Each row was made from one walk, in order. Every step used is in the known rows, and no mark comes twice. Write each row's walk.
Known rows:
Z-D-U-B: [-330 -185  -98  135   14  143    7   43  248   -3  -43  -58  142  126
  -48 -144  105  -97   44   70 -171  347  201  -96  -79  199   62  -24
  128   67  -36  171  319 -134   32  -68 -145 -288  140   86   72   52
  -69  -44   25   95   61  -68  138  272]
Z-G-B-E-Y-L-P-Q-D-J: [ 101  -90   88 -105   70 -127 -194  297  278   35 -100  -63  -26    5
 -278  -13  -88   44   83  -37   59 -310   33  192 -520 -174  122   86
 -111  232  117   -3 -721   35   23   18  -13 -301  -12   -6  -41   -8
  156  -46   48 -357   -9  -93 -287  159]
Y-L-G-B: [-156  -48   74 -136  234  -72   83  -94  206  -51   68  186   97   89
  -59  -79 -125 -108   13    4   61  -29   84  226 -267    6 -101    4
    9  -52   52 -185 -277   63    0  124   62 -152   11   29   18 -128
 -207   12   21 -342 -149  -20  117   50]
B-Y-L-E-P-Q-D-Z-U: [  76    4  -45  -36 -364   74  -26    7  192   12   33  -90 -251 -131
 -153  180  108   60  -61  -38 -130 -228  -29 -109  204 -170 -138  -56
  -58 -185   30  182 -169  123  -39    9  -32   -1 -199  -95  -71  257
  342   48   60   95  -22  -28   57  -90]
L-Y-P-Q-D-U: [-136  -98  -69    8 -104    1  -42  175  -16   43  244  -65   71  -66
  -55  -10  126  -10   37  -90  -79 -164 -134  -31   78  -33   71   13
 -137  176   81   -9 -581  -71  107   69   67 -483  -74  -17 -101   13
  121 -101   95  -89 -148  -76  166    2]
E-Q-Z-U-G-B-Y-L-P: [ 102 -104  158  -76  245  -76   50  -30 -211  -16  118  -44    5   -4
  -16  199 -119  -16   99  -34   56   14  -16  -23  160 -170 -123   87
  -58 -147  -50 -171 -608   48  -61   63  128  175 -303   27  -55  -70
   26   27  -93   -7  226   17  -71  -68]
B-E-P-L-G-U-Z-D: [ -13 -148 -110   80 -389  -84   55   19 -149  -81  -83  -82  -55   76
  104  -61  -53    8  -80   90   47  -61  -75  -13 -199   45  115   32
   80  -11   36  -18  -47  159  -21 -137 -174   28  164  -61  -24  113
    5  -22   93   23   96 -147 -179   89]
Y-B-E-Q-Z-U-G: [ -18   -4 -111   90  167   18   23   80  270   83  103 -125  -56  -74
  -17   22   79   30  -15   47 -159  159   59  -75   16   40  -13   -7
   64   -7  -80  112   37  -67  -78  -56   34  -79  -90   42  103  -81
   42   55 -134  170  -24   29  -96 -111]
G-U-B-Z: [-185 -179  113  131 -154  -36  -42 -190  131  -28 -104  -31   67  127
   94  -94   22   17  -22   -1   49  308  129 -179  185   97  -75  -15
  164  -81  -32  -93  493  -38   24 -232  -21  169   94    3   -1   14
 -412  -79   22  251  262   47   21   61]
E-Q-Z-G: [  36   35  105   16  145  115  104  138  106   -8  -38   52   96   40
  -98   35   78   -9   15  -46   51  -94   23    8  292  204   59    8
 -201  -31  -49  103   65 -176   -1 -132   -7  332  244  -54  137  107
   51   46   24  -15 -322  -92 -196   -3]
D-U-Z-G: [ 112 -202   21  127  422   47  -18  136  174  -39  216   69  100  104
  -79 -230   -8  -52  -35  -36 -193  -76   25  -80   95  101  157  -46
  -20  -83   35  294  159  -46  -21   22  -39  -17  330   90  -74  194
   60    2   48  -88 -260 -191  -65   19]
G-Z-D-U-B-E-Y-L-P: [ 258 -146  226  -33   36   29   75  -81 -539  -63   10  -74  -54   40
   78  122 -217  -13   87    3   37  -27   32  -40 -177 -124  -10  133
  231   92  -20 -145 -602   99  -16  -83  -81 -116 -106  117 -119  -47
  172   28    6  -84  551  -17   68   62]
P-L-Y-B-E-Q-D: [   2   44   35 -110 -243   11  -87  243  139  -33   28   76  -54    1
  -16  -69   37  -32   45  -35  464   12   25  202   88   16   65   63
  -80  392  -36  -31 -537  -64   63 -228   16 -441  -59 -106  149  -46
  165  -65   28  -39 -217  -54   34   16]
B-E-Y-P: [  50  169  182   13 -108  -42  -33 -180 -400   40   80   88   23  303
  145   31  -34   -6  -87  -79  -84  -25  -19 -112   61   35  -82   11
  128  268  -24   65  641   87   40  -58   -3  -20   -7  -24 -235  -58
  -56    3   76  102   66   76  121   20]
Y-B-Z-G-U: [ 117  -97  186  161  140 -123   13  -16   51   -8  -40 -195 -139   77
  -32  -85  -80   12  -62  -72   68 -113   87   19 -111  101   25  -77
    0  -59  -24  -27  224   61   -9   15    9  116   64   75   13   -2
   21   28   80  -29  134  -55   82  -71]
D-U-G-B-Y: [ -49  -96   49   66  475  -23 -102  -58  275   73  203  190  243  288
   43 -288   19  -69   50   58   97  271  115 -201  166  -27   18  -88
 -154   22  -99    1  217   47   27   19  188   61 -247  154 -114  -71
 -105 -149 -123    1   48  -41  269   54]
B-Y-P-Q-D-U-G: [  89 -203 -189  101  472  -81   17   99   82   65  227  -67  201    8
   52 -189  -42  -10   15  -17 -256  103  -13 -160  112   -6  145  -47
 -100  109  -23   38 -275   -4   82   55  168 -573  -10  125  -81 -137
  124 -154  -40  -20 -125  -42  153  -15]
D-Z-G-B-Y-L: [ 241   63  364  -71  407  -21  -42 -163   17  -62   21   64   16  209
  -65  -40 -172  -59   11  -10  131  -73  201  152  262  -64   43    3
 -161 -165  -94  141 -174  133    0  -76   32   29  -82   97 -164   75
  174   -2  -26 -202  -31  -95  163   82]
G-Z-U-B-E: [-187   23  -45   56 -189  127  -35 -107   -6   81 -139  -37  -81    6
  177  -29   -3   21  -13   29   63    0   51  -84 -106  -66  -55  -32
  271  134   19  201  596  -22  -13 -209  -90 -119  -16   -6  -85   19
 -182   61  -44  291  240   58   65   62]
U-G-B-Z-D-P-Q-Y-E: [ 211   71  101  -17  234   13 -132  -60  104  -29   56  -17  113 -229
   12  -34  -17   79   56  138   86  129  -63  -98 -144 -200  240   -8
 -117 -136 -102 -113   78  103  -14  196  -76  461 -200   20   74  -36
 -183  -34  -62 -243  122   78  -32  -25]
E-P-Q-Y-L: [ -64  175   87 -124 -264    2   91   10 -383   -4   53  -95   62  -80
    5  226 -105   -6   26  -41 -100  -53  -76  -37  273  179  -55  125
   20 -122  -24   26 -683  129  -14 -125 -100   40   49   44  -30   11
  -75   23   11 -161 -175   15  -81  115]
G-B-Y-P-Q-Z: [-102  146   67   49 -308   34  -11 -219 -111   61    2   47  165   74
   24  173   52   72   14  -19  -63 -115  -29  -50  246    8   21   91
 -183 -163  -59 -124 -298  -96   46  -34   82  382  -93 -209 -114   19
 -379  -79  -42   58   64    3 -282   32]
D-P-Y-L-G-Z-U: [ 264   -4  162  -55  262   78  183  -98 -228  -57  -54  147 -112 -262
  157  115  -47   -1  -67   -3 -221 -402 -144  108   68   30 -110    3
  126 -321  125 -107 -447   89  -32  125   10  -61  -88   74  -69   60
  361  129  -45  -43   69   53  121 -121]
Q-Z-D-U-G-B-Y-E-P: [-171  -57   -6   89  -27   18 -100 -182 -116   39   77  -54  -86  156
  -82  148  135   45  -50  103  225  246   -1 -287   62 -156  -20  -57
  -87   71 -121  134  217   46  -40 -125   49  414 -310   30   34  -79
   28  -14   15  -40  340  -28   83   29]
D-U-B-E-Q-Y-P-L: [ -28  288 -167  -45 -201  -37  -62  142 -596   39  165 -171  -14   27
   75  -40  -35    5   51  -41   89  132 -114   34   78   38  138   61
  -66  230   13  109   20  -64   62   67  -44 -117  142   71  -74 -115
 -104   -5 -104   41 -126   48   11  -76]
P-L-G-Z-U-B-E: [ -64   45 -157   -3 -253   52   26  -82  -87   47 -161    5  -94 -104
  148 -107  -84   37   27   25   96  -92  -32   64 -163  -62    9   -2
  274  139   66  107  262    6    2 -128  -63 -236  149   24  -10  -23
 -128   94  -60  208  116   47   48  -64]
U-Z-G-B-E-Q-D: [  31 -113  -53  -27   65   -4 -104  208  435  -12   15  155  -47   81
  -66 -175   16  -54  -35   11  380   -1   78  130  -90  -64  118  -15
 -213  286    7   98  -17  -38   36 -155   53  -99   82 -129   72   -4
   15 -128    9 -128 -208 -108 -152   95]
D-P-L-G-B-Y-E-Q: [ 141  193   93  -46  156  -40 -190   27 -111  -69   38  112  -30    8
   28  -93   59 -110   43   56  517   73 -147   42   94 -132   28 -116
 -276   56  -13 -140  162    8  -25   55   26  263 -237  -83    4  -45
   58    6  -69  -10 -144   82   80 -119]
Y-L-G-U-B: [-408 -142 -145   58  -73 -221   90 -167 -140  -26 -317 -102   56   48
   20   27 -104  -30   -4  -34  -79   78   63  135 -276  196  -75  -29
  176 -129   27 -157  302   -6  -29  -37  -69 -451  228   99   92  -61
 -101    9   14   25   74   69   95  211]
Z-G-U-B: [-301 -126 -189  145   36 -148   69  -79  -33   39 -361 -165   50  103
  -22  -56  -25  -16  -16  -43 -113  140  141   39 -238  222    2  -90
  154 -113    3    9  794  -98  -23   19  -83 -216  286  104  104   -2
  -83   13   38   78   67   32   36  201]
U-G-Z-D-P: [ 227 -157  115   -2  711  201  181   48 -258  -76   41   91  167   68
  257  -50  -64  -75    0  100 -123   80   77 -206 -175   55   93  -90
    9 -242   41 -214 -106  -27   12   25 -113  149 -111   -8  -88   78
  312  -11  -22 -141  293  -45   55   50]
G-Z-U-B: [-224 -123 -123   72  -20   83   83 -186   83   32 -242   70  -30  -60
   85   11   53  -15  -43   46 -250  122  161   -6   13  159 -129  -34
  401 -171   31  124  520 -110  -47  -37  -78 -205  112    5  129   57
 -103   23  -30  205  156   72   17  187]
L-B-Y-E-P-Q-Z: [-174  159   -8   34 -482   86  -80 -164  -92    5  -92   70   65  -57
  -91  278  130   74   21   14   92   -2 -148 -181  239  -63  -66   49
  -66 -128  -63   -8 -262  -73  -37 -230   16  539  -72 -215   34  114
 -291    3   68  170   77  -11 -307   44]
Z-U-B-E-Y-P: [ -49  158   31   71 -242  -70  -50 -278 -252   74  -65   12 -109  218
   59   56   15    9  -90  -54 -202   14   33  -32  -22   38 -104    0
  240  212  -20  176  891   78    0   14  -23  -75   19    6 -169  -59
  -13   46   38  212  150  133  110   58]
B-Y-P-E-Q-Z-U-G: [  87  -50  -78   47  208    4   34  -17  142   35    4  -52   76 -148
   91  115   34   58  -55   17 -324  108  -56 -127  307   -6 -103  -25
  -29  -67  -75   57  364  -13  -46   22  102  112  -54   41   28  -54
  138   -3  -67  310  -11   80   12 -127]
L-G-U-B: [-493 -170 -222   97 -120 -185   64 -100  -14   10 -294  -11   90   81
   44  -50   -6  -17   -2  -13  -71  127   44   30 -301  234  -84  -67
  156  -95   37 -191  594  -59  -21   15  -40 -309  219   67  123  -32
 -205  -23   14   89   43   83   92  189]
Z-G-B-Y-P-Q-D-J: [ -81  -86   76  -18  294  -75 -234  218  429   31  -78   18   49  117
 -182  -84    5   19   17  -22  -30 -310   77  189 -293  -62  151   -7
 -241  170   83  127 -228  -30   71   74   78 -320  -40  -82  -35   27
   72 -128   70 -243 -276  -92 -200  255]
L-P-Q-D-Z-U-B: [-167 -169 -267   38 -273   -2   -6   41  267   42 -157  -18 -118 -178
 -137   72  115   37   36    8 -316   97  136    3 -102   16  -53    2
  173 -219   65   24  190 -135  -33  161  -56 -198   99  -76  100  149
  -57    7    3   98   78   55 -129   63]
Z-U-G-B-E-P-Q-D: [ -77  -88 -386   -3 -346  -54   47   86  308  140  -43  -86 -118 -158
  -99   -5   55   21  -33    8  -28   18    1  -50 -199  -94  -44  -25
   39  150   81    4 -334   38   31  -13   87 -212  -43 -104   49 -136
  -51  -58   48  -69   -4   -3 -140  -41]
Q-Y-P-L: [  40  188  -48 -126  -83  -50   98   77 -568    6  137   54  190   20
   99  -14 -112   28   -1  -96 -159   35  -56   11  223  161   64   78
   99   18   28   45  -47  -27   78  151  -58 -125  250   20    2  -20
 -159   15   -5 -101 -185   -8   -8  -23]
Y-P-E-Q: [  46  108  114  -58  -56  138  -55  193  -33  -87   42  -87   16  -95
  202  144   26 -103  -84  -27  -48  121 -109  -29  161   39 -243  -46
  -66  189   27  -97  420  -62  -10  -27  -31  113  -14 -127  -60  -72
  -45  -14  129  256 -217  115   55  -84]

Which walk is each row?
[-153   93 -114    6 -640  131  130  -79  -15   59  -23 -242  -91 -229
 -132  359  122   74  -36  -74 -286 -216 -157 -166  191  -38 -218   29
  113 -246   43   98 -394   -1  -69  -58 -108  227  -74 -153   -1  162
  -35  158   49  213   43    0 -219 -111] | Y-L-E-P-Q-Z-U
[ 300  -79   77    7  527  -21   96  -85  366  -84   30   -2  117 -212
   20  -80  -66  -12  -29   28 -423  205   30   40  215  -58  -59   42
  249 -228  -35   43 -150   90  -38   29   92 -196   36  196   15  -85
    4   48    7  134 -132   35   54  -91] | P-Y-L-B-Z-U-G
[ -16  307  103 -125   84   62 -164  301   84   46  196  114  -80   95
  -11  -55  112   28   69   75  380    5  -43  -18   -2    7  127    8
 -448  105  -82   35  338   20  -24   56   21  631 -120   66    4   56
  -58  -61 -148 -195 -306   40    6  -33] | D-Z-G-B-E-Q-Y
[ 108  191   30 -106  206  -42  -52  -40 -103  -16  -42   10  -14  -12
 -185   48   78   12   77    3  369  -23  -32  208 -135 -179  125  -22
 -264 -154   10 -167  -80 -145  -32  201   25  516  -87  -29   69  -24
   94   77  -46 -315   19   -7 -103 -148] | D-P-L-Y-E-Q-Z-G-B
[ -87  202 -207  -97 -218  -93   36   48 -216  -12   18   43 -105 -125
   51  -54  -67   11   50  -18   56 -169 -191  239  -77   78   41   48
  -16  183   55    1  118   54   16  157   32 -160  216   33   78 -101
  -42   81  -54   24 -386  109   36 -128] | Z-U-B-E-Q-Y-P-L-G
[ -28   -9 -194 -160  152  -80   49  156  153  -27   75  263   44   14
 -103 -195   -7 -112   55   18  291   70    2  192 -326   -1    4  -54
 -215   18  136 -337 -415  -58   43  232   97   35   42  -70  108 -119
   -6  -43  -53 -366 -145  -17   -4 -108] | E-Q-D-P-L-G-B
[ 404  -44  288    7  -19  125  -70 -105  241 -116  203  218    1  122
  -87 -180  -77   14    6  -37  165  205  154 -123  109    8  -11   24
   96   54  -94 -171 -456   50   31 -105    5  251  -34  -51   65   48
   81  -28    4  -66  300  -30   64 -173] | Q-D-P-L-E-Y-B-Z
[ 149  148  101  -21   91   77  -52  -67  200  -12  -10  133  158  188
  -52 -157  -16   -9   81   -4  379   -8   18   14  249  -80   48  -38
 -298  -13 -132  -37   58  -14   13  -18  115  460 -121  -27   21   52
  -55  -44  -76   27 -136  -55   10  -51] | P-L-E-Q-Z-G-B-Y
[-107  224  -23 -147  -79  -51  -57   18 -162   54  183  109    9  101
   95 -119 -132   34   48  -10  303 -138 -109  111 -352 -165   71   36
 -124  283   33  -71   99  107   58  135   73  131  -35   26 -125 -164
 -331   15  -64 -197  -75   34  105 -129] | Q-Y-P-L-G-B-E
[ 253   10  -89   96  -87 -299   36   18 -244   57 -210 -181 -193   -1
 -118   45   -3   87 -100  -78 -153 -295  -11   95 -217   52  112  -75
 -166 -149   54 -114  289   58    8  223    3  -60  158   29  -60   70
  352  -51   77 -175   52  -13  -25  -38] | E-Y-P-Q-D-Z-G-U
[-122   26 -299   -4 -194   17  -25  -12  118  -29 -135 -139 -178  -79
 -103   63  107   19  -39  -11 -189  149  104  111  -94  -53  -56  -52
  106  -94   30  114  526 -140  -29  155  -79 -322  106  -81  114   90
  112   28   -5  161  -90   90  -23   10] | Y-P-L-E-Q-D-Z-U-B
[ 132   56  324   39 -222  236   30  156   92  -95  -30  -29    8    6
   70  162   68   23   46   88  146   -6   40   71   58   73   90  190
 -138   74 -170 -136 -582  -76   11 -158  -81  298 -203 -115   92   24
   -9    6    3   60   80  -61 -228   68] | L-P-Y-B-E-Q-Z-D
[  78   22 -116  -55 -257   58  150  -37 -274   48    5   59 -267 -193
  127   55   -9   36  -68    8    4 -322 -172  -24   -4  -39 -154  -33
  256   12  155   62 -126   97  -31  -28   13   11   12  -18    1    8
  118  134   13   95   72   16   44 -217] | B-E-P-L-G-Z-U
[ 257 -120  249   21  283  164  143   74  -93 -117  101    7   63 -107
  120  -50  -44  -46  -10   79 -108 -214  -51   95   50   66  123   80
  -32  -24    2  -42 -858   59   63  -30  -43 -321  -45  176  -50   -3
  313  -25   19 -171    2 -127  225   58] | P-Y-L-G-Z-D-U
[ -16  -34 -104  -35  146  -31   74    0   67    9    3 -112   64 -228
   78  211   97   84  -31    0 -360   68 -125  -24  198  -37 -132   17
   48 -107  -26  -82  227  -67  -67   85   75   -8  -70   51   68  -66
  168   38   -7  217  -91  116   18 -162] | L-Y-P-E-Q-Z-U-G
[  78   49   15  -13 -243   58  -71  -84  209  -49   63   16 -223 -207
 -164   34  101  -13  -57   -5  -25  114  -67  -86  157 -200 -175  -51
  295  -21   74  274  235   77  -51    0  -20  340   -6  -73   74   88
 -127  150  154  245   88  -14    4 -181] | Y-E-P-L-B-Z-U
